Below are the code and all the weights of a small trained network. Each question names an input and a class and asks about switching units off, where a switched-off unit gives its printed mean instead of its output.

import numpy as np


def w(rows, s, z=0):
    codes = np.array(rows[::2]) - 128.0
    scale = np.full(codes.shape[1], s)
    scale[-1] = z or s
    return codes * scale


def f(y):
    return y / 2 * (1 + np.tanh(0.7978845608 * (y + 0.044715 * y**3)))


def log_softmax(a):
    a = a - a.max(-1, keepdims=True)
    return a - np.log(np.exp(a).sum(-1, keepdims=True))


def net(x, mask):
    res = np.array(x, float).reshape(1, 8) / 4 @ E
    y = f(res @ A[0][:, :-1].T + A[0][:, -1])
    res = res + np.where(mask, y, B[0][:, -1]) @ B[0][:, :-1]
    return log_softmax(res[-1] @ U[:, :-1].T + U[:, -1])


A, B = {}, {}
E = w([
[151,141,254,142,192,104],'x0',
[158,45,109,134,142,161],'x1',
[122,145,133,32,144,130],'x2',
[172,105,94,216,111,94],'x3',
[74,140,142,158,81,179],'x4',
[175,171,141,153,83,201],'x5',
[57,96,135,125,105,108],'x6',
[71,197,130,169,153,90],'x7',
],0.0085)
A[0] = w([
[93,54,56,113,255,96,188],'neuron 0',
[116,184,231,200,196,35,127],'neuron 1',
[211,121,141,227,138,167,161],'neuron 2',
[89,234,155,126,87,168,103],'neuron 3',
[192,142,148,158,166,75,79],'neuron 4',
[196,106,140,230,132,174,150],'neuron 5',
[94,60,221,122,158,195,158],'neuron 6',
[161,122,181,13,142,185,172],'neuron 7',
[162,158,196,157,142,32,132],'neuron 8',
[168,134,126,74,112,173,147],'neuron 9',
[120,87,167,119,188,68,178],'neuron 10',
[176,113,149,165,147,111,111],'neuron 11',
[97,117,35,148,36,133,255],'neuron 12',
],0.0088,0.0066)
B[0] = w([
[189,143,213,132,195,29,216],'neuron 0',
[153,185,120,40,230,161,254],'neuron 1',
[75,81,73,162,171,138,220],'neuron 2',
[131,172,142,90,176,175,181],'neuron 3',
[100,99,120,82,179,169,160],'neuron 4',
[71,58,72,172,134,148,213],'neuron 5',
[165,164,254,159,78,79,201],'neuron 6',
[215,178,93,135,156,62,236],'neuron 7',
[103,134,156,83,205,154,206],'neuron 8',
[204,115,63,137,154,135,172],'neuron 9',
[159,175,151,67,201,134,206],'neuron 10',
[55,120,112,119,131,138,153],'neuron 11',
[71,73,182,216,166,100,254],'neuron 12',
],0.0098,0.0086)
U = w([
[99,69,119,167,109,110,168],'0',
[161,166,165,100,149,106,158],'1',
[160,150,65,83,92,130,69],'2',
[66,152,172,133,83,156,123],'3',
[101,86,107,14,8,175,12],'4',
[104,134,99,100,153,195,114],'5',
],0.016,0.011)

Each question gives the input, the list of numbers given to net, and the class t.
The units are the neurons (one row each of A and B). Each row of codes is followed by its name. A weight is (code - 128) times the scale printed after its matrix; where a second scale follows, it is the last column's (A, B and U).
mask holds one flag per neuron, in row order. A switched-off neuron (its flag False) gives its mean, the last column of its row in B, instead of its output. The means were averaged over made-up inputs and are rounded, as every weight is.
A unit's drop is (log p(t) with every unit on - log p(t) with that unit switched off) / (log p(t) with every unit on - log p(t) with every unit switched off).
The circuit of an input: a set's keep is (log p(t) with only the set's units on - log p(t) with every unit switched off) / (log p(t) with every unit on - log p(t) with every unit switched off). Starting from the 12 units with the biggest drops (on a tie, the unit counted first), units are removed one at a time, each time the one whose removal leaves the highest keep (on an exact tie, the one counted first), for as long as the keep stays at least 0.8.
units of the circuit, in order: the units of the circuit, biggest drop first
unit that matters most: the unit with the biggest drop
top k neurons: the k neurons with the biggest drops, biggest first
drop of u: that unit's drop, to one decimal
input [-7,6,7,-2,-6,1,6,-4], class 1: unit that matters most => neuron 0
input [-7,3,6,-4,-5,-1,6,-5], class 1: top 3 neurons => [neuron 0; neuron 7; neuron 5]
input [3,-6,0,-1,8,-3,4,-4], class 3: units of the circuit, in order => [neuron 0; neuron 7]
input [-8,-1,7,1,3,4,-1,5], class 3: units of the circuit, in order => [neuron 12; neuron 2; neuron 7]
input [2,-4,0,7,5,5,1,2], class 5: units of the circuit, in order => [neuron 6; neuron 0]
input [-7,1,-2,-4,3,5,0,2], class 0: top 2 neurons => [neuron 12; neuron 1]
input [-3,6,7,4,-4,7,-2,-7], class 2: top 2 neurons => [neuron 7; neuron 9]
input [-4,1,8,6,-4,7,6,7], class 0: top 2 neurons => [neuron 1; neuron 12]
input [-2,3,7,-6,7,3,8,-5], class 1: top 2 neurons => [neuron 7; neuron 6]
input [-2,4,1,-7,8,8,3,4], class 3: top 3 neurons => [neuron 1; neuron 0; neuron 10]
input [-4,-3,1,-5,-3,1,1,-3], class 2: top 2 neurons => [neuron 6; neuron 0]
input [6,4,-8,0,6,-4,-1,3], class 5: top 2 neurons => [neuron 1; neuron 5]
input [3,-7,-2,6,-2,5,-8,5], class 5: drop of neuron 6 => 0.0
input [-1,-7,-6,-6,8,-6,4,0], class 3: drop of neuron 7 => 0.1
input [-6,-6,-5,6,-1,4,3,6], class 0: drop of neuron 12 => 0.1
input [3,-1,7,7,-1,7,-4,-2], class 5: unit that matters most => neuron 12
input [-7,-7,-5,1,0,-1,-5,7], class 3: drop of neuron 5 => 0.2
